Read these off the table that follows. Counting starts at 0.
1) Find the top-right entry.
2) Find the bottom-left entry.
3) Find the entry just left of the centre entry.
4) Find the entry at row 1, column 0.
5) Find the entry at row 0, column 1.
6) Find the entry directly above 103.
7) Find the entry in the top-left corner.
8) Find the entry directly above 141.
201,121,209,44,115,77,148,138,192
201,70,113,15,86,148,105,191,80
176,154,127,73,86,148,148,218,215
152,121,141,161,43,183,133,138,58
152,104,100,190,100,95,148,112,125
52,70,113,102,158,77,90,138,125
77,138,127,102,100,183,62,6,103
1) 192
2) 77
3) 161
4) 201
5) 121
6) 125
7) 201
8) 127

a = [-31.1  66.1  49.3 -54.8 -57.6]
Give the entry just right of 66.1.
49.3
Give the entry just left of -57.6.
-54.8

Read these off the grid that follows. Counting starts at 0.
1) Which number is the entry just right of -22.7?
2) Which number is the entry at row 0, column 1?
3) Which number is the top-left entry?
4) Which number is the entry directly below -35.4?
5) Which number is the entry directly below 0.8?
6) Which number is the entry in the bottom-right corner?
7) Which number is the entry just right of -22.2?
8) Which number is the entry just left of -14.3?
[[ 17.8 -54.9 -59.4   0.8 -75.0 -24.2  36.3  -2.6]
 [-56.9 -32.5 -43.3  38.1 -24.3 -22.2 -43.5  -3.3]
 [-46.1 -43.9 -67.7  42.4 -49.3 -47.5 -20.6  13.0]
 [-34.5 -40.3 -72.3   8.4 -49.4 -56.9   7.4  45.8]
 [ 14.0 -41.3 -20.2  11.9 -47.7  16.0   6.1 -47.8]
 [-62.9  -5.6 -16.6   7.4   7.8  -5.1 -47.3   9.3]
 [-20.9 -14.7 -37.2 -22.8 -16.8 -34.0  13.9  50.3]
 [-31.9 -12.6 -46.0  47.9 -46.2 -30.3 -24.7 -31.0]
 [-40.4  13.3  42.2 -38.8  43.0  49.3 -44.5 -14.3]
 [-31.3   8.2  35.8 -35.0  33.4  44.0 -35.4 -15.5]
 [-15.0 -33.3 -24.1   2.5 -18.0  -7.8  -3.6  12.4]
 [-15.9   3.0  33.3 -35.8  20.5  46.8 -22.7 -26.3]
 [-25.7  -5.3  22.6 -44.5  23.0  32.8 -20.9   3.1]
 [ -4.2  -1.1 -22.8   4.4 -28.1 -14.6   4.7 -10.8]]
1) -26.3
2) -54.9
3) 17.8
4) -3.6
5) 38.1
6) -10.8
7) -43.5
8) -44.5

arr = [-28.9 -28.6   7.1  52.7  -0.7 -55.5  12.2  -1.9]
Give the entry just left of 52.7.
A: 7.1
The entry just left of 12.2: -55.5
The entry just left of -1.9 is 12.2

Questions about the row below.
1) Find the median entry.
2) Find the entry just left of 326.
3) Find the entry just left of 397.
array([ 934,  456,  397,  284,  317,  302, -718,   78,  153,  -27,  326])
1) 302
2) -27
3) 456

Read these off the grid that follows. Rows and columns are numbered from 0.
1) Find the entry just right of 56.
2) Find the entry just left of 305.
3) Find the entry in row 1 and column 1.
4) Find the entry in row 1 and column 0.
5) Find the entry directly below 255.
6) Find the entry just right of 712.
7) Find the bottom entry of the column that holds the largest entry.
8) Find the entry in row 0 and column 0.
690,-576,255,566,-589
795,-30,904,496,733
-565,145,28,-587,-100
-355,200,-659,531,24
-117,90,14,498,47
712,284,802,-411,-239
24,252,461,324,587
162,934,140,-85,531
-531,34,-469,-627,-561
184,494,-266,267,305
-261,24,904,-363,212
75,-229,-245,56,895
308,232,-250,-13,410
1) 895
2) 267
3) -30
4) 795
5) 904
6) 284
7) 232
8) 690

B = [-14.0 -14.7 -63.1 -30.8 -20.6 -22.7  36.2  65.2 -54.7  -8.6]
The entry just left of -20.6 is -30.8
Give the entry just right of the largest entry.
Answer: -54.7
The entry just left of -14.7 is -14.0

[ 271   -9  342  426   16 -193  169  816 -600]
The entry just right of 342: 426
The 1st entry from the right -> -600
Report the third entry from the left.
Answer: 342
The second entry from the right: 816

X =
array([[6368, 5586, 6557, 5915, 6633, 7754, 6428, 6204, 5935, 4790, 6050,
        5316, 6200],
       [5462, 5966, 6081, 5914, 5824, 3539, 3552, 7016, 5901, 5658, 6553,
        6504, 5136],
       [6152, 6034, 6760, 6631, 5524, 3242, 5943, 5848, 6001, 7013, 6522,
        6761, 7123],
       [5461, 6691, 6356, 5707, 5892, 4528, 5916, 4515, 6079, 7007, 5752,
        5542, 6568],
       [6336, 6289, 6976, 6236, 6274, 6890, 6246, 5681, 6431, 4944, 5835,
        3911, 5520],
       [6567, 6099, 6909, 5911, 5878, 7284, 4767, 5726, 5447, 6739, 6153,
        6078, 6081]])
Which number is the entry just right of 6557?
A: 5915
The entry just right of 5707 is 5892
Which number is the entry just left of the largest entry?
A: 6633
Which number is the entry just right of 5911?
A: 5878
Which number is the entry just right of the largest entry?
A: 6428
The entry just left of 5914: 6081
The minimum: 3242
Which number is the entry just left of 6504?
A: 6553
Which number is the largest entry?
A: 7754
Which number is the entry just right of 6034?
A: 6760
The entry just right of 6691 -> 6356
Which number is the entry just right of 3552?
A: 7016
The entry just left of the smallest entry: 5524
The entry just right of 7016: 5901

Questions about the row below.
1) What is the first entry from the right?
2) What is the first entry?
3) What is the entry just right of 655?
4) What is the third entry from the left?
5) What is the entry just right of the smallest entry?
6) What is the third entry from the end?
7) What is the entry just left of 259?
array([783, 551, 113, 709, 965, 322, 823, 655, 259, 701, 187,  89, 193,
       125])
1) 125
2) 783
3) 259
4) 113
5) 193
6) 89
7) 655

488,-129,-11,91,216,-392,-145,-633,791,-476,-649,232
29,-231,355,19,336,-406,423,814,-95,-599,932,546
Counting starts at 0.
Report the top-left entry.
Answer: 488
The entry just right of -633 is 791
Report the entry in the bottom-left corner.
Answer: 29
The entry in row 1 and column 2 is 355
Report the entry in the bottom-right corner.
Answer: 546
The entry at row 0, column 1 is -129
The entry directly above the largest entry: -649
Report the entry in the top-right corner.
Answer: 232
The bottom entry of the column that holds the largest entry -> 932

W =
3280,7460,3160,4812,4312,2862,4146
6664,4592,5328,1780,6938,3588,2241
3636,7660,2638,5768,4687,3103,5822
7836,5316,4408,2700,7996,3351,4018
6113,3235,2978,3983,5094,6021,5260
7752,5369,4453,2626,7999,3258,3930
8072,4255,4299,2973,7654,4389,4508
7999,5003,4527,2838,7921,3685,4263
4698,3793,4451,2559,4549,4876,2611
7848,5250,4447,2744,7960,3424,4118
3880,4231,7297,7177,3476,6374,6738
4148,2766,7197,7027,3188,7528,6967
3807,7780,2509,5690,4840,2927,5799
3327,7455,3196,4760,4302,2869,4055
2823,6913,4316,4388,3757,3206,3303
3271,7410,3291,4747,4250,2889,4040
Read off the fourth entry in reading order.
4812
Read off the entry directly below 4447.
7297
Read off the entry just right of 2973.
7654
Read off the entry in the top-left corner.
3280
The entry directly above 3291: 4316
The entry in the top-right corner is 4146
The entry just left of the smallest entry is 5328
Read off the largest entry in the last row.
7410
The 3rd entry on the diagonal from the top-right corner is 4687
The entry just right of the largest entry -> 4255
The entry just right of 3983: 5094
The second-last entry, reading row by row: 2889
The entry just right of 2509: 5690
The largest entry in the last column is 6967
Read off the bottom-right entry.
4040
Read off the entry just left of 2927.
4840
The bottom entry of the column that holds the smallest entry -> 4747
Read off the entry just right of 3235.
2978
The last entry in the row that holds the smallest entry -> 2241
Read off the largest entry in the first column.
8072
The 2nd entry on the main diagonal: 4592
The largest entry in the first row -> 7460
The entry directly above 4388 is 4760
Read off the entry in the bottom-left corner.
3271
The 3rd smallest entry -> 2509
Read off the smallest entry in the first row.
2862
The entry directly above 4299: 4453
The entry just right of the smallest entry: 6938
Read off the entry directly below 4760.
4388
Read off the entry directly above 7410.
6913

x =
97,156,105,177,137,183,102,42,210,50,165,176
108,164,15,140,154,157,78,70,154,139,198,212
The second entry, reading row by row is 156
The third largest entry -> 198
The entry directly below 42 is 70
The 1st entry in reading order is 97
Report the top entry of the column that holds the smallest entry.
Answer: 105
Report the top-right entry.
Answer: 176
The second entry on the main diagonal is 164
